Here is a tiny trained network, its code and every weight. The questions are about switching its units off for an input and a class, where a switched-off unit gives its printed mean instead of its output.

import numpy as np


def w(rows, s, z=0):
    codes = np.array(rows[::2]) - 128.0
    scale = np.full(codes.shape[1], s)
    scale[-1] = z or s
    return codes * scale


def f(y):
    return np.maximum(y, 0)


def log_softmax(a):
    a = a - a.max(-1, keepdims=True)
    return a - np.log(np.exp(a).sum(-1, keepdims=True))


def net(x, mask):
    res = np.array(x, float).reshape(1, 4) / 4 @ E
    y = f(res @ A[0][:, :-1].T + A[0][:, -1])
    res = res + np.where(mask, y, B[0][:, -1]) @ B[0][:, :-1]
    return log_softmax(res[-1] @ U[:, :-1].T + U[:, -1])


A, B = {}, {}
E = w([
[85,128,180,213,106,193,127,127,142],'x0',
[171,165,142,127,72,96,8,111,153],'x1',
[143,143,128,130,130,144,134,141,122],'x2',
[98,174,178,126,154,117,76,71,50],'x3',
],0.018)
A[0] = w([
[91,144,153,154,160,143,148,103,74,87],'n1',
[115,95,127,133,176,131,170,166,159,205],'n2',
[58,152,182,248,89,178,131,135,170,139],'n3',
[170,156,77,31,131,78,119,134,143,209],'n4',
[132,189,172,132,114,102,42,102,67,6],'n5',
[149,146,91,90,167,98,148,119,98,254],'n6',
[78,151,162,95,211,148,129,101,79,110],'n7',
[162,137,151,113,78,111,99,149,201,119],'n8',
],0.014,0.0063)
B[0] = w([
[136,198,93,119,208,133,54,174,152,188],'n1',
[94,77,122,135,163,187,138,198,111,215],'n2',
[100,166,99,199,113,183,123,118,220,251],'n3',
[154,160,69,76,229,21,135,132,164,244],'n4',
[113,2,159,157,174,164,186,179,151,233],'n5',
[145,114,138,82,146,86,190,126,83,209],'n6',
[110,212,203,62,170,82,60,109,132,203],'n7',
[160,173,56,133,74,188,59,72,223,195],'n8',
],0.012,0.021)
U = w([
[146,48,123,99,136,111,167,165,110,254],'0',
[131,214,112,117,137,104,73,119,156,92],'1',
[86,93,150,169,110,168,145,163,128,150],'2',
[154,165,119,134,7,161,92,72,139,25],'3',
[113,187,167,87,125,84,114,96,22,45],'4',
],0.018,0.0049)

Each question gives the input, the list of numbers given to net, and the class t.
The units are the neurons (one row each of A and B). Each row of codes is followed by its name. A weight is (code - 128) times the scale printed after its matrix; where a second scale follows, it is the last column's (A, B and U).
mask holds one flag per neuron, in row order. A switched-off neuron (its flag False) gives its mean, the last column of its row in B, instead of its output. The means were averaged over made-up inputs and are rounded, as every weight is.
A unit's drop is (log p(t) with every unit on - log p(t) with that unit switched off) / (log p(t) with every unit on - log p(t) with every unit switched off).
The circuit of an input: a set's keep is (log p(t) with only the set's units on - log p(t) with every unit switched off) / (log p(t) with every unit on - log p(t) with every unit switched off). Starting from all 8 units, units are removed one at a time, each time the one whose removal leaves the highest keep (on an exact tie, the one counted first), for as long as the keep stays at least 0.8.
units of the circuit, in order: the units of the circuit, biggest drop first
unit that matters most: the unit with the biggest drop
k most important neurons: the k neurons with the biggest drops, biggest first
drop of u: that unit's drop, to one decimal
input [1,-1,4,-3], class 2: units of the circuit, in order : [n4]
input [3,0,7,-6], class 2: 2 most important neurons : [n2; n4]
input [0,5,3,8], class 0: 2 most important neurons : [n5; n3]
input [1,-5,-2,-8], class 2: 2 most important neurons : [n4; n6]
input [-4,0,-2,-1], class 0: 4 most important neurons : [n3; n7; n1; n8]
input [6,1,1,-1], class 3: 2 most important neurons : [n5; n4]
input [4,1,-2,2], class 2: 2 most important neurons : [n4; n8]
input [-1,-2,7,3], class 4: 2 most important neurons : [n3; n8]
input [1,1,8,2], class 2: 2 most important neurons : [n4; n8]
input [7,-5,3,2], class 1: 2 most important neurons : [n1; n5]
input [1,0,4,-3], class 2: 2 most important neurons : [n4; n7]
input [5,8,7,0], class 3: 2 most important neurons : [n8; n2]
input [2,7,4,3], class 2: drop of n1 : 0.0
input [-8,-2,-3,8], class 4: unit that matters most : n7
input [2,-1,3,-7], class 2: drop of n2 : 0.1
input [-7,1,5,1], class 0: drop of n7 : 0.5
